[128 = 0]

[137 177  27 129  97 102 138 143 226 121  89 114 157 141 177 133  98 104
 162 124 124 141 118 175 183 130 137 147 133 135 118 144 106 118 125 145
 102 126 169]
[76]
[131 191 112 121  80  87 134 140 154 116  99  95 145 154 176 147  77 115
 149 127 112  95 113 196 161 137 135 185 130 128 122 119 104 107 103 140
 112  82 181]
[77]
[ 55 179 103 132  99 100 135 138 148 127  81  77 148 180 168 135 105 113
 185 116 124 114 135 181 178 128 141 164 140 133 116 119 106 121 110 134
 103 136 195]
[79]
[127 179 112 134  97  94 132 137 151  96  74 103 149 151 177 141 108 173
 175 129 107 121 123 189 178  98 133 152 130 120 133 116 116 110 129 141
  97 127 179]
[76]
[153 144 118 136 114 114 131 124 150 129 115 118 142 123 137 129 125 131
 145 127 123 122 130 157 145 143 126 159 132 125 123 124 119 113 120 104
 113 121 159]
[77]
[131 188 102 138  65 101 129 138 233 103  71 113 142 157 203 136 109 108
 174 120 136 122 121 197 175 134 143 184 142 148 136 125 109  96 116 140
  92 117 180]
[76]
[121 189 106 143 107  99 138 125 174 120  84 103 156 159 180 147 105 115
 168 133 102 127 128 196 187 131 142 175 157 122 120 133 126 103 114 137
 102 133 195]
[79]
[131 199 119 129  52  98 146 130 142 120  83 100 136 151 186 182  92 121
 148 126 122 116 108 203 181 136 145 182 127 127 112 127 102 101  90 126
  95 152 186]
[77]
[147 189 123 146  97 106 148 126 154 114  96 100 148 136 171 145  88 127
 166 129 119 118 107 170 173 118 135 234 121 120 123 130 104 106 116 133
  98 125 186]
[77]
[126 172 114 163  84  93 136 135 161 123  94 106 137 143 149 150 108 112
 174 123 115 107 141 201 173 128 141 194 127 136 133 130 112 113 113 139
 109 115 200]
[76]
[104 183 106 124  53 101 128 118 154 109 105  87 142 157 176 138  96 115
 188 133 118 112 115 201 168 139 129 151 128 133 117 125 113  97 102 138
 101 124 159]
[77]
[119 168 112 128  83 117  95 132 152 105  86 111 145 149 173 137  98 117
 166 132 125  96 118 183 156 131 150 141 121 121 132 123 123 113 105 142
  99 131 155]
[70]
[131 176 159 127 115  95 129 142 154 138  88 105 154 152 180 136  89 118
 168 115 121 107 110 190 174 131 155 165 123 131 121 125 108 104 118 127
 114 134 199]
[77]
[123 189 113 123  54  95 132 134 152 139  90  85 145 149 180 144  92 115
 178 124 116 116 116 202 185 128 136 192 131 121 125 126  99 105 101 126
 114 134 195]
[77]
[134 188 104 126  65  85 118 101 164 121  84  87 143 142 185 130  87  98
 167 138 127 115 120 189 177 130 147 184 124 124 117 126 110 102 118 131
 140 116 177]
[76]
[133 188 105 123  74  95 125 138 166  63 116 102 140 152 188 127 100 114
 152 132 140 112  95 166 152 125 133 136 128 126 120 131 121  90 121 142
  95 125  90]
[79]
[141 169 120 130 130 107 138 128 157 122 120 108 133 157 162 125 129 124
 160 120 129 116 137 166 158 131 126 132  87 119 101 144 116 117 144 142
 113 118 150]
[76]
[138 191 106 139  87  99 140 129 150 125  91 105 149 143 175 124  84 112
 172 132 109 132 120 187 165 146 139 176 119 139 104 121 110 102 119 146
  94 112 205]
[77]
[138 178 100 130  90  89 138 131 158 107  85  99 142 149 180 150 103 108
 181 129 119 110 119 172 167 125 146 221 114 130 167 137 116 100 126 152
 105 130 196]
[79]
[135 184  95 115  33  93 134 131 158 100 107  79 146 159 182 148  72 115
 136 122 125 106  99 206 156 145 125 178 128 137 131 130 111  87 108 145
 114  99 159]
[70]
[118 204 103 141  38  96 136 135 151 109  83  84 147 159 174 144  84 110
 137 132 134 100  97 217 183 148 133 144 127 133 126  80 114 104 105 137
  93 124 181]
[79]
[134 178 103 130  65 100 134 138 150 114 101 107 148 143 174 140 107  94
 170 136 144 125 138 176 170 145 130 210 129 126 129 121 103 108 109 145
 102 118 189]
[79]
[126 174 114 135 104  97 146 151 154 123  98 101 144 170 187 121 100 121
 170 114 114 102 119 178 180 133 131 126 124 111 117 120 112 109  90 139
  93 114 172]
[76]
[131 175 109 133  78 101 140 132 151 136 100  91 137 162 198 133 101 114
 160 130 116 114 109 183 177 115 136 175 121 120 113 123 128  92 117 130
 101 136 171]
[79]
[143 177 115 137 113 101 131 133 153 132  94 106 136 149 166 146 115 111
 168 129 109 128 108 188 173 136 129 171 124 129 123 145 120 111 114 133
 111 133 193]
[79]
[123 200 102 140  79 106 143 114 171 140  87 103 142 131 168 152  85 124
 189 122 112 113 133 211 202 132 146 248 113 123 115 114  68 102  84 139
  92 103 245]
[77]
[126 180 109 133  86  90 135 134 154 123 106  94 155 175 193 141  91 102
 163 121 125 118  93 199 176 136 134 117 125 126 122 123 111 106 122 129
  95 126 183]
[70]
[102 192  84 147  76  95 141 128 162  88 111  98 144 155 198 134 107 126
 167 116 126  97 114 168 161 129 121 194 124 113 121 122 122 103 131 126
  97  97 176]
[79]
[121 174 107 133  50  99 112 160 154  92  93  97 127 161 182 129  74 117
 152 129 132 112 102 194 160 125 128 167 129 133 129 126 121  96 139 133
  99 117 154]
[79]
